Below is a small trained network, with its code and all its weights. Each question gives an input and a class and asks what happens when units are switched off, that is, made to give their printed mean instead of their output.

import numpy as np


def w(rows, s, z=0):
    codes = np.array(rows[::2]) - 128.0
    scale = np.full(codes.shape[1], s)
    scale[-1] = z or s
    return codes * scale


def f(y):
    return np.maximum(y, 0)


def log_softmax(a):
    a = a - a.max(-1, keepdims=True)
    return a - np.log(np.exp(a).sum(-1, keepdims=True))


def net(x, mask):
    res = np.array(x, float).reshape(1, 7) / 4 @ E
    y = f(res @ A[0][:, :-1].T + A[0][:, -1])
    res = res + np.where(mask, y, B[0][:, -1]) @ B[0][:, :-1]
    return log_softmax(res[-1] @ U[:, :-1].T + U[:, -1])


A, B = {}, {}
E = w([
[29,235,98],'x0',
[142,114,4],'x1',
[3,42,135],'x2',
[128,129,129],'x3',
[128,130,127],'x4',
[128,128,129],'x5',
[128,128,128],'x6',
],0.012)
A[0] = w([
[121,143,212,253],'N0',
[130,80,129,151],'N1',
[147,181,82,155],'N2',
[136,149,67,159],'N3',
[126,94,118,89],'N4',
[159,153,97,178],'N5',
[195,79,140,220],'N6',
[92,177,118,175],'N7',
[127,69,121,156],'N8',
[164,106,130,179],'N9',
[140,54,153,161],'N10',
[128,69,123,138],'N11',
[101,76,211,200],'N12',
[133,118,70,173],'N13',
[6,131,117,95],'N14',
[193,148,141,167],'N15',
[133,110,57,176],'N16',
[129,173,143,184],'N17',
[133,186,142,192],'N18',
[136,114,56,181],'N19',
[228,134,164,169],'N20',
[131,121,88,153],'N21',
[59,114,128,121],'N22',
[172,131,107,147],'N23',
],0.019,0.0067)
B[0] = w([
[146,254,110,232],'N0',
[68,134,118,167],'N1',
[135,73,87,200],'N2',
[137,55,113,189],'N3',
[58,122,81,147],'N4',
[164,86,115,187],'N5',
[132,145,200,229],'N6',
[205,100,106,200],'N7',
[45,136,138,176],'N8',
[128,113,197,180],'N9',
[78,154,124,195],'N10',
[52,153,120,173],'N11',
[109,215,160,218],'N12',
[95,55,147,186],'N13',
[196,114,195,238],'N14',
[198,131,142,215],'N15',
[87,77,146,198],'N16',
[187,159,41,186],'N17',
[191,142,40,200],'N18',
[75,62,141,200],'N19',
[185,133,162,254],'N20',
[96,75,141,167],'N21',
[166,139,198,192],'N22',
[153,79,143,181],'N23',
],0.01,0.018)
U = w([
[163,165,182,252],'0',
[127,29,189,161],'1',
[39,203,130,3],'2',
[3,91,121,113],'3',
[148,195,1,120],'4',
[123,47,16,9],'5',
],0.0093,0.0036)

Each question gives the input, the list of numbers given to net, and the class t.
The units are the neurons (one row each of A and B). Each row of codes is followed by its name. A weight is (code - 128) times the scale printed after its matrix; where a second scale follows, it is the last column's (A, B and U).
mask holds one flag per neuron, in row order. A switched-off neuron (its flag False) gives its mean, the last column of its row in B, instead of its output. The means were averaged over made-up inputs and are rounded, as every weight is.
A unit's drop is (log p(t) with every unit on - log p(t) with that unit switched off) / (log p(t) with every unit on - log p(t) with every unit switched off).
unit that matters most: the unit with the biggest drop
top k neurons: the k neurons with the biggest drops, biggest first
drop when u is switched off: that unit's drop, to one decimal
input [-5,0,5,6,3,-5,-7], class 2: unit that matters most	N12
input [2,-1,8,-3,6,-4,2], class 0: top 2 neurons	N14, N22
input [-1,1,-2,8,-6,-5,4], class 1: top 2 neurons	N0, N12
input [4,1,1,-7,7,-4,-5], class 1: top 4 neurons	N0, N14, N12, N22
input [7,1,3,0,7,-1,-4], class 1: top 3 neurons	N0, N14, N12
input [0,-1,5,-6,7,7,3], class 2: top 2 neurons	N20, N15
input [4,1,-2,4,2,3,-6], class 5: top 2 neurons	N0, N12
input [2,-6,8,2,-8,0,6], class 0: drop when N14 is switched off	1.6
input [-8,0,4,1,-1,6,-2], class 2: drop when N12 is switched off	0.1
input [2,-8,5,2,-1,7,-5], class 0: drop when N14 is switched off	0.7
